85	71	137	119	149	169	161 Out: 169, 71

113	138	125	117	85	134	71 Out: 138, 71

141	95	183	188	65	82
107	170	60	69	200	184
143	127	119	81	167	137
Out: 200, 60

149	168	150	71 Out: 168, 71

100	62	136	150 Out: 150, 62

192	144	104	134	128	137 Out: 192, 104
---
207	64	176	131	87	100	52 gives 131, 207
158	134	142	128	202	131	159 gives 128, 202
128	188	129	127	114 gives 129, 188
95	208	115	146	162	90	108 gives 146, 208
102	188	127	63	185 gives 127, 188
89	87	98	53	91 gives 98, 98
141	185	73	90	98 gives 73, 185
208	122	81	199	192	114	123 gives 199, 208
126	82	144	120	66 gives 144, 144
89	95	126	189	173 gives 126, 189
---
[168 108  62 159 147] 168, 147

[ 93 140 115 126 124  63] 93, 63

[140 141 133 194 131 162 174] 140, 174

[145 131  94 205  84] 145, 84

[108 135 121 100  53] 108, 53

[ 70 121 175  80] 70, 80

[[120 167  82 136 138  95 120]
 [125 143 112 135 132 117 125]
 [110 177  47  78 139  60 124]] 120, 124

[158 201  68 194] 158, 194

[[101  78  95  86 104 184]
 [150 106 109 171 127  81]
 [ 88 137 117  65 116 192]] 101, 192
---
123,114,190,111,161,98
153,125,142,125,137,117
==> 123, 117

169,157,202,190,130,203 ==> 169, 203

202,141,99,103
49,119,135,141
==> 202, 141

64,145,154,155,89,74,77
98,141,144,155,105,108,118
==> 64, 118

177,61,100,107,143,128 ==> 177, 128

113,191,117,171
113,129,132,123
==> 113, 123

70,167,180,113,147 ==> 70, 147

161,143,206,78,132,136 ==> 161, 136
---
[168, 76, 90, 185, 190]: 168
[189, 138, 199, 176, 134, 173]: 189
[56, 131, 153, 133, 127, 119]: 56
[146, 124, 155, 137, 185, 166]: 146
[129, 190, 70, 180, 206, 148]: 129
[132, 127, 188, 142]: 132
---
96	101	102	104	135
156	96	178	195	131
91	87	118	170	124
gives 178

200	124	195	110	103	134
79	138	73	130	84	76
gives 73

129	173	134	121	145	205	206
126	191	136	61	144	205	187
124	171	145	99	149	168	194
gives 136

105	78	170	188	85	156	124
139	98	181	199	96	141	118
141	170	77	52	163	102	144
gives 181

174	173	189	185
179	173	172	190
184	188	169	180
gives 172

158	140	171	146	146
103	86	147	152	109
122	159	62	84	130
gives 147
---
109	138	74	189
196	53	139	92
yields 138

188	191	149	119	97	120
102	83	96	118	203	110
95	149	145	157	184	152
yields 83

126	115	85	135	155	72	144
128	160	171	119	90	189	117
172	185	120	72	72	141	161
yields 160

199	64	165	163	68
134	109	122	104	124
113	133	159	142	133
yields 109

172	162	135	140	99	79	152
135	175	178	87	177	82	87
195	176	114	122	92	77	182
yields 175

153	160	113	92	132
165	69	189	84	138
170	123	91	185	82
yields 69

115	66	117	98	174	161
124	128	117	181	170	126
113	112	117	115	79	78
yields 128

126	183	132	151	90	145
186	154	89	130	112	177
yields 183
---
array([[122, 133, 104, 199, 153, 143],
       [168,  89, 127, 111, 100, 106]]) | 104

array([[161, 101, 153,  88],
       [ 79, 182,  69,  71]]) | 153

array([[125, 133, 140,  91],
       [179,  49, 149, 200]]) | 140

array([[ 97, 121, 135, 161, 156],
       [ 90,  55, 164,  89,  62]]) | 135

array([[ 65, 148,  66,  75, 191],
       [ 79, 143,  66,  81, 188]]) | 66

array([[161, 150, 141, 190,  78],
       [ 57, 147, 203, 122, 129]]) | 141

array([[109, 139,  93, 170, 158],
       [113, 105, 188, 136, 152]]) | 93

array([[185, 169, 104,  66],
       [176, 145,  88,  84]]) | 104

array([[133, 119,  88,  85,  95, 166],
       [ 54,  89, 116,  84,  96,  61]]) | 88

array([[100, 105, 100, 132, 171],
       [ 67,  93,  67, 103, 200]]) | 100
---
194	137	94	116	88 --> 194, 88

99	172	116	112	137	135	88
167	82	100	193	169	158	183
--> 99, 183

92	128	113	124	189	126 --> 92, 126

157	205	127	61 --> 157, 61

146	104	195	140	81 --> 146, 81

189	132	121	108	133
165	98	105	116	129
--> 189, 129

120	167	145	193	142
187	116	206	168	87
--> 120, 87

151	121	155	66	132	169 --> 151, 169

149	132	203	188	172	54 --> 149, 54
---
90	121	150	129	100	126	69
137	120	154	79	117	189	139
172	155	145	168	155	109	167
yields 145

173	162	96	148	182
174	169	186	168	104
173	133	164	160	114
yields 164

139	163	96	147	203	106
128	109	120	110	169	190
187	129	201	129	133	132
yields 201

89	98	172	108	125	95	128
181	169	102	159	106	166	100
186	168	166	160	83	162	74
yields 166

99	113	119	130
70	95	202	196
155	149	132	119
yields 132

95	174	189	113	145
63	199	204	60	181
61	201	208	55	183
yields 208
---
151	120	140	100	85
199	110	102	153	155
192	112	101	158	162
| 112

150	133	123	140
132	122	139	133
207	132	122	131
| 132

178	94	111	48	116
122	185	121	92	110
48	133	173	99	130
| 133

60	162	62	137
185	82	182	127
73	140	75	136
| 140

167	100	115	141	126	119
108	164	195	124	126	126
117	125	90	111	124	110
| 125

148	126	100	125	130	150	151
127	94	126	124	65	127	136
139	104	110	121	86	141	149
| 104

185	95	203	208
156	209	191	134
197	180	147	96
| 180

169	154	55	164
120	153	102	115
138	151	54	168
| 151

131	91	104	69	156
99	61	56	123	176
158	186	197	99	93
| 186
---
98	185	93	95	162	147
80	196	104	105	146	146
-> 105

184	128	103	197	78	54
117	200	60	76	144	176
-> 76

127	130	120	142	107	69	129
158	139	127	157	134	109	137
-> 134

141	130	133	134	142	165	79
144	114	120	99	139	204	77
-> 139

172	87	152	85	100
82	191	76	140	173
-> 76

155	117	103	148	140	199	63
117	122	109	147	135	120	143
-> 135

106	124	138	134	132
192	135	145	102	196
-> 145
---
Input:
65	89	139	105	171
169	94	58	101	78
Output: 101

Input:
139	178	130	133	88
106	178	189	153	86
Output: 153

Input:
187	132	188	185	157
195	114	73	159	183
Output: 159

Input:
148	141	54	159	105
146	167	171	177	116
Output: 177

Input:
117	69	170	86	111	142	174
145	59	93	144	201	182	202
Output: 182

Input:
139	128	97	144	132	166
125	199	122	140	143	112
Output: 143

Input:
174	118	108	172	133	97	116
118	133	166	158	191	117	127
Output: 117
---
Input:
119	119	143	135	120	146	125
59	83	121	93	72	108	73
169	137	120	179	179	189	173
Output: 93, 189

Input: 126	87	187	110	120	69	173
Output: 110, 187

Input:
176	163	100	114	82
124	102	102	151	93
113	110	82	201	107
Output: 102, 201

Input: 186	135	81	137	103	170	60
Output: 137, 186

Input:
99	111	91	118	150	137	127
68	94	119	103	146	138	134
104	106	120	109	157	149	132
Output: 103, 157

Input:
120	164	148	94	87
130	205	157	104	87
150	143	131	153	167
Output: 157, 205

Input: 130	208	177	72	201
Output: 177, 208
---
163	86	190	165	55	87 --> 165

206	178	103	153 --> 153

153	176	123	114	186	183	200 --> 114

83	147	188	115	151	77 --> 115

91	156	202	111	88
55	105	136	110	75
--> 111

67	152	158	118	119	173	159
109	107	127	136	135	122	127
--> 118

79	94	151	111	184	182
90	99	169	67	170	182
--> 111
---
[[124  88 155 135  99 106 150]
 [109 131 162 198 136 139 118]
 [105 142 126 189 129 140  90]] Answer: 109

[[154 147 191 104 185]
 [174  86 137 161 100]] Answer: 174

[[ 89 143 130  90 162  78]
 [ 81 156 136  85 163  76]
 [111 136  49 179 137 182]] Answer: 81

[[ 91 158 171  78 159 119]
 [121 132 177 104  62 115]
 [ 93 157 172  73 182 118]] Answer: 121

[[175  78  70 108 149]
 [173 187 165 134  93]] Answer: 173

[[105 127 151 192 157 171]
 [110 130 175 113 185 140]] Answer: 110

[[170 134 165 108]
 [190 163 178 120]] Answer: 190
---
[189 192 117 149 116]
192
[ 71  70  51  50 193 104]
70
[143 126 157 127 183 186]
126
[209  98 136 161]
98
[ 65 141 111 110  75]
141
[114 184 187 138 191]
184
[185 134 135 151]
134
---
75	77	70	195	73	202 out 70

171	125	134	130	124	164
96	187	203	206	202	97
155	137	147	144	140	150
out 147

87	153	122	65	154	109
108	132	133	99	75	137
98	96	139	100	89	143
out 139

131	198	121	132	179	188 out 121

184	80	65	55	200	84 out 65

75	66	89	169	164	105
73	51	81	166	140	109
out 81

151	140	79	97	69	105 out 79

73	140	61	139	123	150
107	59	110	167	92	74
out 110
---
[143 149  66 115 142  91 162] yields 143
[203 159 167 193 167] yields 203
[191 123 141 118] yields 191
[ 53  96 102  67] yields 53
[ 52 166 169 116] yields 52
[166 140 158  53  70] yields 166
[ 70  53 138 162 140] yields 70
---
189,111,149,144,194,126
155,120,136,133,157,135
181,101,170,166,189,100
Out: 157

105,120,109,107,171,128
109,71,156,134,199,143
122,118,130,106,124,88
Out: 199

64,166,113,193,153
128,93,163,174,190
173,93,95,106,111
Out: 174

129,198,175,163
131,135,130,133
110,91,103,118
Out: 130

199,194,128,141,95,199
120,114,136,124,121,116
93,109,103,107,177,99
Out: 121

61,144,174,125,116,181
195,129,124,111,104,117
66,154,167,118,112,181
Out: 104

96,104,66,143,173,185
129,110,167,170,108,159
155,123,92,165,123,76
Out: 108

65,181,128,184,174,79
169,87,162,94,91,166
188,104,154,108,96,151
Out: 91
---
72	199	102	110	117	75 → 72
160	123	131	127	63	149	141 → 160
139	197	111	146	140	177	116 → 139
51	139	116	196	109 → 51
129	117	146	195	138	104	103 → 129
192	203	186	135 → 192
